Here is a tiny trained network, its code and every weight. The questions are about switching its units off for an input and a target symbol, where a switched-off unit gives its printed mean instead of its output.

import numpy as np


def w(rows, s, z=0):
    codes = np.array(rows[::2]) - 128.0
    scale = np.full(codes.shape[1], s)
    scale[-1] = z or s
    return codes * scale


def f(y):
    return np.maximum(y, 0)


def softmax(a):
    e = np.exp(a - a.max(-1, keepdims=True))
    return e / e.sum(-1, keepdims=True)


def log_softmax(a):
    a = a - a.max(-1, keepdims=True)
    return a - np.log(np.exp(a).sum(-1, keepdims=True))


def net(x, mask):
    ids = ['ΓΔΛΨαβεμξ'.index(c) for c in x.split()]
    T = len(ids)
    res = E[ids] + P[:T]
    u = 0
    for l in range(2):
        q, k, v = (res @ M[l].T for M in (Q, K, V))
        z = softmax(np.where(np.tri(T) > 0, q @ k.T / 3**0.5, -1e9)) @ v
        res = res + np.where(mask[u], z, O[l][:, -1]) @ O[l][:, :-1]
        u += 1
        y = f(res @ A[l][:, :-1].T + A[l][:, -1])
        res = res + np.where(mask[u : u + 12], y, B[l][:, -1]) @ B[l][:, :-1]
        u += 12
    return log_softmax(res[-1] @ U[:, :-1].T + U[:, -1])


Q, K, V, O, A, B = {}, {}, {}, {}, {}, {}
E = w([
[205,155,115],'Γ',
[146,102,135],'Δ',
[88,139,152],'Λ',
[112,158,88],'Ψ',
[167,109,82],'α',
[133,185,56],'β',
[93,194,119],'ε',
[131,17,134],'μ',
[254,69,77],'ξ',
],0.014)
P = w([
[155,112,175],'0',
[121,93,112],'1',
[173,248,127],'2',
[174,98,201],'3',
[101,76,105],'4',
[152,237,108],'5',
[197,105,220],'6',
[99,71,105],'7',
[117,205,100],'8',
],0.014)
Q[0] = w([
[170,161,8],'0.h0',
[129,62,185],'0.h0',
[148,140,188],'0.h0',
],0.011)
K[0] = w([
[157,98,74],'0.h0',
[88,91,107],'0.h0',
[135,177,254],'0.h0',
],0.012)
V[0] = w([
[98,134,213],'0.h0',
[49,102,161],'0.h0',
[254,144,81],'0.h0',
],0.0058)
O[0] = w([
[92,133,181,92],'0.h0',
[87,75,221,47],'0.h0',
[124,253,160,254],'0.h0',
],0.0052,0.0046)
A[0] = w([
[170,57,128,51],'0.n0',
[187,238,11,202],'0.n1',
[31,148,143,128],'0.n2',
[130,61,116,112],'0.n3',
[91,146,73,3],'0.n4',
[64,137,127,138],'0.n5',
[149,81,125,101],'0.n6',
[75,152,68,20],'0.n7',
[9,89,110,20],'0.n8',
[158,61,133,27],'0.n9',
[133,167,103,162],'0.n10',
[124,97,72,171],'0.n11',
],0.012,0.0029)
B[0] = w([
[123,164,93,143],'0.n0',
[94,161,122,249],'0.n1',
[156,194,63,135],'0.n2',
[194,131,105,138],'0.n3',
[175,105,171,137],'0.n4',
[168,62,91,133],'0.n5',
[56,121,59,138],'0.n6',
[167,110,173,140],'0.n7',
[104,124,121,134],'0.n8',
[91,161,62,139],'0.n9',
[64,138,174,161],'0.n10',
[90,79,255,142],'0.n11',
],0.0075,0.019)
Q[1] = w([
[55,215,131],'1.h0',
[217,86,254],'1.h0',
[178,169,206],'1.h0',
],0.0071)
K[1] = w([
[189,122,170],'1.h0',
[93,146,142],'1.h0',
[144,107,249],'1.h0',
],0.014)
V[1] = w([
[220,155,145],'1.h0',
[55,116,254],'1.h0',
[122,80,122],'1.h0',
],0.0095)
O[1] = w([
[219,138,204,254],'1.h0',
[67,123,245,43],'1.h0',
[118,114,157,4],'1.h0',
],0.013,0.0029)
A[1] = w([
[146,18,68,163],'1.n0',
[155,177,114,89],'1.n1',
[190,252,87,95],'1.n2',
[186,74,36,168],'1.n3',
[130,1,206,66],'1.n4',
[87,103,246,170],'1.n5',
[191,76,86,108],'1.n6',
[90,217,120,4],'1.n7',
[61,155,106,154],'1.n8',
[45,77,86,119],'1.n9',
[118,179,94,133],'1.n10',
[174,72,207,41],'1.n11',
],0.0082,0.0048)
B[1] = w([
[198,185,182,155],'1.n0',
[156,60,145,170],'1.n1',
[98,47,135,248],'1.n2',
[128,157,153,170],'1.n3',
[131,2,131,132],'1.n4',
[51,184,118,144],'1.n5',
[129,148,61,149],'1.n6',
[196,77,142,173],'1.n7',
[65,158,50,155],'1.n8',
[66,137,130,140],'1.n9',
[135,109,122,174],'1.n10',
[102,86,34,134],'1.n11',
],0.008,0.015)
U = w([
[119,4,114,2],'Γ',
[178,81,225,119],'Δ',
[99,66,144,130],'Λ',
[77,53,162,183],'Ψ',
[127,130,120,119],'α',
[113,186,178,164],'β',
[94,103,141,234],'ε',
[83,79,87,110],'μ',
[141,98,83,104],'ξ',
],0.014,0.0042)

Each question gives the input, a string of symbols that net reads in full, and the target symbol t.
The units are the heads (3 rows each of Q, K, V and O) and the neurons (one row each of A and B). Each row of codes is followed by its name. A weight is (code - 128) times the scale printed after its matrix; where a second scale follows, it is the last column's (O, A, B and U).
mask holds one flag per unit, layer by layer, with each layer's heads first. A switched-off unit (its flag False) gives its mean, the last column of its rows in O or B, instead of its output. The means were averaged over made-up inputs and are rounded, as every weight is.
A unit's drop is (log p(t) with every unit on - log p(t) with that unit switched off) / (log p(t) with every unit on - log p(t) with every unit switched off).
The circuit of an input: a set's keep is (log p(t) with only the set's units on - log p(t) with every unit switched off) / (log p(t) with every unit on - log p(t) with every unit switched off). Starting from the 12 units with the biggest drops (on a tie, the unit counted first), units are removed one at a time, each time the one whose removal leaves the highest keep (on an exact tie, the one counted first), for as long as the keep stays at least 0.8.
circuit, biggest first: the units of the circuit, biggest drop first
unit that matters most: the unit with the biggest drop
k most important neurons: the k neurons with the biggest drops, biggest first
k most important neurons of layer l: the k neurons of layer l with the biggest drops, biggest first
drop of u: that unit's drop, to one decimal
input Δ Λ β Δ α ξ Γ ξ, target ξ: circuit, biggest first => (1.h0; 0.n9; 1.n0)
input α ξ Γ ξ Δ ξ, target Γ: most important neuron of layer 0 => (0.n1)
input Γ Γ Ψ, target Δ: 2 most important neurons => (1.n7; 0.n6)
input Δ ξ Δ α Λ Λ Γ μ, target μ: circuit, biggest first => (0.n9; 1.h0; 0.n6)
input β α ξ Λ ε ξ, target β: circuit, biggest first => (0.n1; 0.h0)
input α β Δ Γ Ψ Ψ Λ Δ α, target β: circuit, biggest first => (1.h0; 0.n1)
input Λ Δ ε ξ ε, target ξ: circuit, biggest first => (1.h0; 0.n10; 0.n0)
input ε Δ Γ ξ Γ Γ Λ, target Ψ: circuit, biggest first => (1.h0; 1.n4; 0.h0)
input Γ β Γ, target Δ: circuit, biggest first => (1.h0; 1.n2)
input ξ Λ Γ μ μ Δ Λ, target Ψ: circuit, biggest first => (1.h0; 0.h0)
input Γ α Δ, target Δ: 2 most important neurons of layer 0 => (0.n6; 0.n9)
input Δ Γ α ε μ, target μ: 3 most important neurons => (0.n9; 0.n6; 0.n0)
input β α Γ ξ Γ ε ξ ξ Λ, target Γ: 2 most important neurons => (1.n2; 1.n1)
input Λ ξ Γ Γ μ α, target Δ: unit that matters most => 1.h0
input Γ Ψ Λ Γ Γ Γ Δ β, target β: 2 most important neurons => (1.n2; 0.n11)
input ξ ε Γ ξ Λ, target ξ: 2 most important neurons of layer 0 => (0.n2; 0.n10)
input ξ Ψ α, target Γ: 3 most important neurons => (1.n2; 1.n1; 1.n7)
input Γ Ψ Δ Γ ξ β μ μ, target ξ: 4 most important neurons => (0.n3; 1.n0; 0.n9; 0.n0)
input Γ Γ ε ξ Δ α, target Γ: 2 most important neurons of layer 0 => (0.n1; 0.n11)
input ξ Ψ ε, target Γ: unit that matters most => 1.n2
input μ ε Ψ ξ μ ξ, target Γ: 2 most important neurons => (1.n2; 1.n1)
input β ξ Δ α, target ξ: 2 most important neurons => (0.n11; 1.n6)
input Γ Γ ξ, target Δ: 4 most important neurons of layer 1 => (1.n7; 1.n1; 1.n8; 1.n6)
input Δ Ψ Δ ξ β Γ Γ Γ Ψ, target Δ: drop of 0.n1 => 0.0
input μ Δ Γ ξ Δ β, target Γ: drop of 1.n2 => 0.8
input Δ α Δ ξ ε ε Γ α ε, target Δ: drop of 1.n7 => 0.1
input ε ξ Γ μ β μ ξ Δ, target ξ: drop of 0.n0 => 0.2
input Γ μ ξ Ψ Δ Δ μ ξ, target ξ: most important neuron => (0.n3)
